In the rows, 128 means zero.
[118  41 118 153 126 146 142 128 124 129 110 119  79  87 109 223 129 135
 119 214 126 118 132  97 141 108 138 122  66 124 197 149  68  65 100 161
  92 131 124 132 131  99 107  97  48 167  96 218 164 160]  N
[ 94 125 129 147 187  76  87 146 154 166  99 137 144 153 135 171 101 169
 125 104 140 126 120 133  94 108 128 160 193  95 133 104 137 157  74 104
 118 131 127 132 159  94 153 137 105 157 111 152 141 113]  W
[ 91 127 170 155 178 107 146 120 124 106 151 103  99 143  82 134  69 130
 127 136  92 113 161  93 124 151 160 143 179 156 130  40  77 175  85 136
 146 144 123 108 112 105  98 138 152 166 102  60 118  69]  W
[100 136 134 145 185  76  86 143 135 167  99 132 156 146 127 174 103 174
 139 103 141 126 125 136 104 113 131 153 188 101 140 131 131 147  98 105
 114 128 132 138 165 109 153 142 108 155 115 167 146 108]  R
[125 104 151 142 133 140  81 127  79 115 125 126 120 103 148 148 148  72
 122 192 143  82 137 138 168 159 101 147 148 114 137 153  82 134  84 124
 147 143 144 194 122 101 106 146 150 112  84 179 125 135]  Q
[ 96 125 162 165 169 121 141 134 111 116 116 108  92 132  81 135  86 118
 127 146 130 118 159 100 106 155 154 144 163 153 141  58  62 171  87 125
 152 149 115 104 104 101 107 133 178 162 107  87 113  73]  X
[100 138 131 147 183  83  96 158 139 167 105 131 180 160 127 176  92 175
 130 102 142 129 128 137 104 101 128 145 198  91 143 125 133 157  81 111
 118 119 133 139 168 113 140 139  97 167 135 156 150 112]  F
[ 95 131 169 160 164 101 148 130 123 115 142 100 102 135  82 132  73 134
 129 137  90 107 168  90 118 155 164 155 171 154 128  58  86 175  88 140
 152 152 128 114 102 101 100 135 129 160 103  63 123  60]  Y
[116 132 112 140 157  91 102 158 154 170  89 150 157 131 121 150 116 180
 123 126 160 122 117 141 100 115 139 147 154  97 137 133 117 134  93 101
 128 128 127 146 174 122 138 133 108 154 124 167 134 104]  A
[132  90 146 133 128 142  79 130  79 135 115 134 137 106 136 138 141  70
 116 192 154  79 139 146 172 171 103 154 149 120 152 166  76 136  85 128
 146 139 147 189 117  95 106 156 125 126  87 187 134 135]  A
[104 140 163 153 177 114 142 125  99 102 139 106  74 130  87 136  72 131
 144 142 116 110 169  91 104 157 162 141 161 168 133  65  53 153  90 131
 152 155 115 103 113 116  98 139 170 152 105  89 107  73]  R
[104 123 124 158 158  97 117 158 165 174  76 137 161 124 123 170 120 176
 126 124 167 134 114 142  97 102 136 140 170  91 137 128 122 140  95 109
 119 122 124 154 184 111 148 118 104 162 126 176 121 103]  N
[119  95 132 147 124 167  89 130  89 132 121 124 129  95 145 158 153  75
 118 180 143  76 133 137 160 175 111 153 134 111 147 159  69 126  76 115
 144 141 141 194 132  96 102 134 137 130  90 178 129 149]  H
[ 90 106 120 172  88 166 144 127 121 160 118 128  92 118 126 169 153 110
 124 139 168 110 139 123  94 119 116 124 106 105 151 129  70 125 122 149
 151 138 134 147  89 151 125  62 142 126 112 124 153 125]  N
[ 99 112 121 162 101 162 137 124 108 148 126 133  94 127 129 168 146 105
 129 125 146 104 143 124 100 118 111 128  94 110 152 139  66 123 113 143
 154 140 136 131  77 143 135  72 124 130  99 130 152 114]  R
[125  89 145 132 122 146  93 129  82 126 108 122 135  81 146 155 153  61
 114 183 160  81 142 148 170 166 106 146 155 111 151 160  72 131  78 131
 142 138 143 200 118  93 103 135 144 116  90 182 122 143]  N
[117  50 122 143 132 138 130 121 123 117 117 128  83 104 115 223 131 140
 119 214 120 114 135 104 139 107 140 132  75 120 188 140  76  63  90 157
 100 135 128 129 136  99 112  99  52 168  93 226 169 149]  Q
[104 136 127 159 163 103 106 164 143 159  94 144 183 135 121 162 114 184
 123 118 149 134 118 139 105 105 125 136 169  95 131 134 122 144  88 112
 129 126 129 149 186 124 134 127 104 172 121 167 142  84]  F
[106  88 128 161 121 168 106 126  93 134 124 127 131 101 141 154 141  65
 120 188 131  73 141 130 148 173 111 145 154 117 154 155  69 124  59 117
 143 140 140 196 130  98 106 137 160 135  80 167 128 148]  G
[108 127 124 158 157 100  97 162 160 164  93 132 172 127 119 156 118 180
 128 119 145 122 109 151 108 101 138 152 162  95 125 137 122 144 102 103
 114 124 129 138 175 102 154 124  96 158 112 159 140 103]  V
[122  54 112 137 128 136 131 131 117 117 104 142  91 111 101 211 120 145
 116 214 123 112 130 101 141 118 134 133  70 125 195 152  64  67 103 153
  97 128 125 118 134 105 114 109  51 170  94 224 170 142]  A
[129  96 152 130 124 147  89 127  73 123 111 119 133  92 148 149 149  58
 121 189 160  89 137 147 174 163  99 154 158 117 144 165  76 134  92 129
 142 134 139 198 119 100 108 140 148 110  93 190 123 152]  N
[122  55 111 143 142 150 138 125 118 112 125 139  89  96 111 208 130 153
 114 207 120 119 135 102 149 117 134 113  69 120 189 158  75  54  92 162
  96 134 122 124 147 109 118 103  26 165  86 219 180 157]  H
[ 87 117 126 161 100 172 141 133 103 141 132 137 119 121 133 159 145 124
 124 138 147 117 136 125 104 121 107 113 120 106 149 128  78 136 129 140
 153 131 138 136  94 156 134  83 139 137 119 132 163 112]  F
[131  97 157 132 128 150  80 126  59 120 115 118 151  89 150 149 147  76
 126 179 144  79 142 146 166 164 108 147 159 124 150 168  72 131  87 126
 142 142 144 190 124  92 111 155 142 120  82 193 137 124]  R
[115 116 121 154  90 170 130 124 129 162 140 115  60 134 134 166 158 111
 128 104 140  91 147 127  98 123 125 121  72 120 138 127  61 135 113 168
 171 128 133 145  55 143 124  68 113 120 106  82 148 122]  V
[110 130 118 151 167  86 109 157 156 160  86 152 175 126 127 169 120 193
 119 118 160 127 118 148 100 112 134 146 174  90 133 128 127 147  99  97
 120 132 134 134 182 100 149 131  80 165 118 179 136  96]  H
[108 138 118 150 166  95 103 166 163 160  92 136 154 129 118 153 116 189
 125 112 153 127 112 152 101  99 139 138 164  90 129 143 118 138  99 105
 120 126 123 134 179 103 156 125  93 154 114 162 136  98]  V
[ 90 108 113 172  96 162 146 115 119 154 135 140  96 127 124 167 146 110
 122 140 140 113 144 113  84 125 109 117 108 103 159 120  82 129 129 144
 155 146 148 136  91 155 134  72 124 126 111 120 157 118]  G
[107  93 129 163 127 167  95 138  88 136  97 126 117 100 141 157 149  59
 119 186 151  78 132 139 160 172 103 146 136 115 145 165  72 132  67 107
 141 139 131 198 123  87 112 134 169 135  86 179 134 148]  X
[108  84 131 159 122 177 104 138  85 127 106 126 132  77 147 143 147  64
 115 186 131  75 129 136 162 171 121 158 141 116 152 169  72 126  63 121
 146 139 131 201 128  85 107 140 159 133  87 176 124 145]  Y
[ 94 104 119 167 106 168 130 122 121 159 111 141  90 123 129 159 160 112
 121 130 162 113 131 128  99 127 111 117  97 102 155 125  87 136 128 143
 155 138 130 140  81 139 145  74 136 141 112 119 159 111]  X
[105  92 122 162 124 175  99 146  81 122 117 124 132  98 143 154 143  69
 118 190 146  80 136 137 164 165 109 144 146 123 142 175  65 121  43 109
 136 139 130 192 133  91  97 141 160 139  89 185 129 147]  F
[ 85 106 118 169  91 163 143 119 120 156 126 137  92 125 126 161 148 107
 122 140 149 117 142 120  86 129 103 113 111 101 158 131  82 124 127 143
 146 139 143 137  89 146 137  79 137 128 110 131 159 116]  G
[123  63 126 147 137 148 134 107 117 111 121 113  59 134 105 212  98 114
 122 199 114 112 140  86 150 117 149 127  76 139 186 147  71  76  77 168
 122 144 122 144 138  90 105 107  51 161  82 210 163 127]  W
[114  91 134 149 128 164  91 131  75 125 116 118 129  86 149 159 148  64
 126 176 142  70 138 138 163 168 112 150 147 121 149 169  58 117  63 115
 136 140 133 196 127  91 103 141 160 134  87 175 126 143]  R
[ 89 126 162 162 180 102 156 122 130 111 148 109  87 141  78 138  66 128
 125 134  98 114 171  91 121 150 165 143 169 163 127  46  82 170  59 135
 150 155 122 107 106  96  92 135 142 168  89  61 113  68]  W
[109 119 115 156  91 175 129 123 128 160 119 128  50 141 129 173 174 106
 124 109 146  93 135 120  87 135 116 113  81 116 143 112  67 143 104 163
 171 125 122 152  56 145 129  69 135 135 116  86 137 104]  X
[127  92 150 135 120 158  94 134  65 115 113 115 148  86 150 134 145  63
 114 200 127  80 136 139 174 167 103 165 149 116 143 169  81 136  80 124
 147 142 139 200 126  87 104 154 142 109  87 189 134 137]  Y
[ 93 132 152 168 168 122 159 129 115 111 131 112  88 140  75 128  71 134
 135 165 120 120 171  89  85 154 150 134 163 157 141  64  59 156  83 135
 148 147 119 107 121 117 101 142 170 153 111  90 109  77]  G
[103  90 121 164 130 166  85 133  97 120 108 129 104  94 148 137 150  60
 119 185 140  84 130 135 165 172 118 142 134 128 141 168  77 122  54 110
 139 145 129 192 119  96 118 145 151 135  79 170 126 148]  W
[114  94 127 156 116 158 100 140  89 135 114 134 130  99 139 140 137  61
 121 182 148  76 137 135 162 171 111 155 143 128 141 166  64 127  68 119
 148 138 141 187 118 101 111 142 153 130  89 173 133 149]  A
[ 98 121 133 152 172  77  95 150 159 188  91 123 156 146 123 175 109 173
 127  97 157 126 125 141  92 112 128 158 191  93 138 118 129 151  83 118
 114 123 127 142 164 103 145 130 102 152 126 148 142 113]  N
[127  88 159 140 135 151  82 133  77 134 108 118 138 108 141 152 147  62
 112 178 159  82 138 148 176 166  96 145 162 111 155 155  83 140  81 125
 138 139 137 193 117  71 118 147 133 126  87 181 138 127]  X
[120  42 114 151 125 151 130 128 116 119 113 117  75  98 102 214 125 145
 120 207 114 110 131 103 143 109 142 136  63 134 188 157  63  61  99 167
  95 140 122 116 137  90 115 101  45 157  84 216 183 151]  V
[101 128 158 151 166 107 152 127 112 116 124 116  94 132  81 129  66 121
 133 149 119 109 168  94 114 159 161 154 156 162 132  61  59 165  79 126
 155 141 119 109 107 113  99 138 171 157 103  86 108  78]  A
[ 93 130 160 160 162 114 157 131 123 116 122 103  81 124  82 140  72 119
 137 144 136 117 164  92 104 153 156 147 171 161 128  61  60 163  78 141
 149 143 119 111 109 103 102 128 182 150 112  89  95  90]  N
[104 109 111 164  87 169 134 109 132 154 136 119  43 143 140 175 163  98
 123 116 139  98 136 109  95 125 123 120  86 121 138 116  72 132 100 165
 172 138 131 154  57 147 121  67 122 132 107  90 143 116]  W
[126  53 110 138 134 141 134 127 115 123 113 136  93 109 102 209 119 147
 117 215 122 112 135  98 145 117 141 128  72 130 195 147  66  68 101 158
 103 132 127 130 146 111 111 109  41 167 101 214 171 152]  A
[134  68 134 146 144 145 131 111 120 131 112 116  61 136 104 219 107 117
 119 185 135 112 140 100 149 118 132 119  74 127 191 156  76  76  84 158
 112 140 117 141 134  69 108 107  58 161  83 211 166 126]  X
[128  47 118 138 140 147 127 125 118 126 102 135  81  97 105 211 131 138
 112 201 131 118 130 107 142 119 133 121  72 121 204 146  72  67  96 156
  99 142 118 123 131  87 124 106  52 168  98 220 175 146]  X
[ 96 122 129 155 180  79  85 156 151 177  92 127 160 155 119 178 103 175
 127  93 144 119 122 146  99 103 132 160 181  93 143 122 126 157  93 119
 116 118 130 131 165  99 150 136  93 153 113 143 149 107]  V
[ 99 142 158 156 170 115 146 133 114 108 117 107  85 134  81 126  78 124
 132 141 135 116 160 103 105 155 154 138 163 154 130  64  67 171  87 125
 155 145 109 106 104 103 108 137 173 161 115  80 110  64]  X
[116 122 123 149  91 173 134 113 124 155 145 118  76 137 145 173 168 108
 130 111 129  94 143 113  96 130 117 116  79 115 135 108  76 138 112 165
 172 117 133 158  66 162 121  72 104 129 117  80 139 121]  H
[125  63 124 156 132 150 140 102 114 119 125 116  60 137  92 222 106 116
 123 207 108 113 151  80 137 115 138 116  77 136 193 147  66  74  82 169
 110 142 129 143 156  87  97 102  62 151  81 211 164 129]  G
[ 98 136 129 154 188  85  96 156 150 173 109 141 170 165 124 181  97 176
 128  93 141 127 128 135 101 100 124 140 192  95 140 116 138 159  70 117
 119 120 132 137 174 103 138 137  89 171 129 144 145 103]  F
[127  61 130 151 131 152 138 116 110 114 119 118  70 118 107 212 106 109
 120 206 112 114 142  81 152 114 142 133  65 132 188 163  79  71  76 176
 118 141 124 149 133  82  99 103  59 153  78 217 160 135]  Y
[ 92  98 110 165 100 161 141 116 120 153 122 139 104 119 132 167 155 110
 123 148 142 111 145 122  86 127 116 121  95 102 161 122  82 126 122 138
 151 134 142 145  86 149 137  79 121 135 117 125 154 118]  G
[101 129 135 156 183  86 101 150 151 179 104 139 182 160 129 179  97 177
 125 101 149 128 122 138  90 103 123 152 182  81 142 114 135 150  91 108
 116 115 130 135 173 117 155 131  80 156 118 161 150 116]  H
[118 138 127 147 162  85 109 158 150 165  95 152 171 133 116 145 107 176
 123 131 151 132 112 146 106 111 133 144 163  93 134 135 123 139 113  95
 123 123 129 142 175 132 142 133  99 155 122 178 137  98]  A
[111 119 118 151  83 174 137 107 127 159 145 121  68 143 137 170 161 104
 129 117 132  97 150 108  82 133 115 110  86 107 152 115  60 129 122 162
 171 127 140 159  65 164 123  66 131 122 122  84 145 121]  G
[112 113 129 158 122 176  88 139  82 124 122 124 132 101 144 148 140  68
 129 187 138  81 134 130 167 166 111 142 141 128 132 174  71 125  51 107
 143 141 135 204 136 109 102 137 169 132  88 178 126 151]  F
[105 137 168 151 177  97 142 121 120 111 149 111 114 140  82 147  70 150
 129 127 107 110 172  95 117 154 159 144 168 151 129  47  81 172  99 138
 150 149 134 103 119 108 102 130 114 161 102  69 125  66]  H
[ 94 135 172 150 172 105 148 127 115 111 141 103 108 132  79 126  66 130
 129 136  94 108 170  93 123 156 160 158 174 153 129  54  84 178  89 144
 155 149 127 119 111  96  96 135 142 157 109  63 120  63]  Y
[125  62 129 154 129 145 146 103 124 127 118 109  61 124 101 229 101 119
 128 194 138 112 138  83 146 103 143 120  78 131 188 152  67  70  86 177
 112 131 119 151 139  91 102  90  70 154  86 206 155 135]  N
[117  95 147 140 123 147  81 130  80 116 113 129 142  96 150 143 155  68
 118 198 143  79 139 148 169 165 103 152 147 111 140 158  82 130  78 120
 146 142 146 194 129 102 110 145 147 121  85 189 133 132]  Q
[107 135 120 161 157 101 122 165 162 169  89 135 168 116 122 151 116 169
 128 117 161 132 118 145  99 103 136 134 168  93 127 136 120 140  87 111
 126 123 125 156 180 121 146 119 102 156 133 162 124 110]  N
[ 94 123 123 167 103 171 132 134 110 145 134 135 111 129 130 171 144 109
 124 130 149 112 139 120 104 119 113 113 110 105 152 132  78 130 115 143
 158 137 142 146  88 148 125  75 125 140 117 125 151 112]  F
[ 99 115 116 149  93 152 142 120 116 154 124 149 105 133 131 158 138 113
 124 128 157 106 136 123  94 121 113 128 106 104 157 124  73 131 133 141
 160 129 136 127  74 162 141  78 131 129 118 117 156 117]  A
[107  94 130 159 131 162  87 125  95 124 114 121 107 105 151 154 143  64
 119 183 145  82 127 137 158 170 120 146 148 120 143 162  69 120  62 110
 143 144 129 198 127  99 111 139 154 136  82 178 126 143]  W
[108 139 113 153 163  89 105 165 163 162  90 136 163 126 120 149 109 192
 129 113 152 124 118 154 104 101 136 139 155  96 122 147 121 139  95 105
 120 128 126 139 177 114 157 127  88 154 115 157 140 102]  V
[ 96 106 114 164  89 164 144 116 118 159 133 140  92 130 133 174 155 111
 123 140 145 112 147 118  81 124 112 114 104 102 164 119  81 123 128 146
 154 142 145 142  87 157 128  70 127 125 114 127 160 122]  G
[103 109 112 160  86 172 138 110 129 149 138 120  46 129 143 158 161  94
 127 112 136  96 136 110  98 124 126 112  85 122 144 113  69 132 104 170
 176 132 131 152  45 155 127  74 133 129 113  78 143 120]  W
[107 131 137 162 185  81  79 151 137 178 101 126 153 152 126 182 110 174
 135  93 140 122 126 138  92 109 136 150 184 104 138 125 121 144  81 108
 112 128 127 142 170 110 142 137 103 152 111 160 143 108]  R
[137  70 133 134 139 152 134 102 105 115 128 112  72 128  99 225 102 115
 131 193 106 107 146  84 151 116 146 128  69 142 189 157  61  65  84 175
 118 136 125 141 141  96  97 105  51 164  80 211 160 134]  R
[115  46 115 150 124 147 143 130 120 127 109 127  70  93 104 227 131 136
 116 208 133 117 130  99 138 113 137 126  76 126 191 149  78  61 102 171
  92 128 121 137 137 103  96  93  64 162  96 223 170 156]  N
[128  93 147 130 121 149  86 130  76 123 108 118 136  81 143 146 152  61
 119 187 158  84 141 147 174 166 103 156 146 120 146 162  72 133  81 128
 142 139 142 199 120  86 103 141 147 111  95 182 121 145]  N
[102 136 170 145 178 100 142 119 121 111 159 105 107 147  80 147  71 146
 129 133 105 106 173  97 121 158 157 147 171 152 131  42  72 170  92 134
 149 145 127 102 118 112  97 131 119 162 102  63 123  69]  H
[ 86 128 162 163 166 116 144 127 112 112 123 106  93 134  80 142  75 122
 136 164 108 115 166  88  94 160 151 149 168 154 142  53  60 160  86 126
 145 143 126 112 116 111 106 134 175 159 101  97 105  81]  G
[107 131 118 157 168  92 113 152 162 165  96 146 170 137 122 160 113 172
 127 127 134 127 122 137  96 107 134 138 172  91 137 123 130 146  90  90
 116 123 133 149 180 106 156 131  96 157 119 164 130 100]  G
[ 97 124 127 144 179  81 106 146 153 178 102 135 168 158 124 172 106 178
 124 101 135 128 135 136  86 116 125 147 196  84 150 117 131 150  81 115
 116 121 133 140 167 106 155 138  92 157 126 151 145 109]  G
[114  85 137 163 116 169  95 136  96 144 110 121 120  88 141 155 152  61
 118 177 161  79 136 142 162 175 113 145 143 119 144 171  64 121  71 129
 136 138 135 206 127  94 102 130 154 125  97 179 130 153]  N
[ 89 135 171 163 172  92 151 123 125 110 142 109  86 149  78 141  74 144
 131 140 107 103 175 101 113 158 151 151 172 157 115  48  76 172  87 142
 154 153 129 108 111 103  92 131 145 161 101  65 125  55]  Q
[104 135 171 148 173  98 143 121 115 112 152 107 111 136  81 142  77 143
 127 132 105 109 173 100 121 158 154 147 168 151 131  43  75 169  94 135
 149 151 129 104 115 112  95 131 123 157 103  67 121  68]  H
[138  67 138 146 142 145 131 107 102 117 130 110  76 126 108 229 100 121
 130 192 118 108 147  87 144 108 149 125  76 138 191 156  59  64  86 163
 114 141 124 136 140  94  97 104  50 163  74 218 165 130]  R
[111 120 111 159  85 166 139 105 132 161 142 125  73 142 128 168 159 113
 130 109 133  99 147 108  78 128 120 112  81 112 151 114  73 131 122 172
 172 130 143 156  57 164 125  65 124 129 124  72 145 114]  G
[ 95 111 128 160 102 171 135 118 102 149 135 135 111 113 126 164 146 107
 132 127 145 115 140 114 103 125 123 124 106 107 157 137  72 126 130 147
 156 141 141 141  85 155 138  78 131 136 114 131 156 114]  R
[ 91 123 162 160 164 118 138 137 117 116 126  99  94 130  80 136  68 141
 138 143 123 107 159 100  99 146 157 158 151 158 135  63  54 161  89 137
 146 144 117  95 109  99 108 136 167 152  99  84 118  74]  V
[ 94 121 131 156 182  89  99 155 159 172 102 130 158 155 128 167 104 165
 122  99 137 131 118 136 101 105 127 151 193  97 135 115 136 154  64 118
 118 119 125 138 164  94 148 142  93 164 114 148 141 115]  W
[136  64 140 147 136 156 125 106  98 115 135 109  73 124 104 226 105 117
 130 194 115 108 145  82 147 114 149 122  69 134 193 158  57  62  92 170
 112 145 126 141 143  94  94  98  66 157  77 220 165 130]  R
[102  96 134 168 118 163  89 139  90 124 113 125 131 104 143 155 152  56
 123 190 140  77 135 143 164 165 110 159 141 117 135 161  70 128  68 114
 144 140 146 198 135  95 103 131 174 127  90 184 130 150]  Q
[122  82 148 126 127 156  81 131  79 129 124 123 144  93 147 141 148  73
 117 178 151  76 142 160 181 164 107 157 145 112 153 171  73 130  82 129
 139 136 140 184 112  80 113 145 138 122  79 178 145 141]  V
[123  89 146 135 126 154  91 124  77 127 114 126 148  93 147 146 154  64
 115 187 136  86 145 143 165 171 102 141 154 108 161 159  87 131  90 121
 138 137 151 200 128  83 108 151 140 120  91 184 132 133]  G
[100 115 111 155  85 177 130 120 127 147 140 118  57 132 137 155 167 102
 125 121 137 100 137 116  93 126 117 117  83 123 141 116  68 135  99 169
 176 132 130 149  56 154 122  79 120 133 115  81 142 116]  W
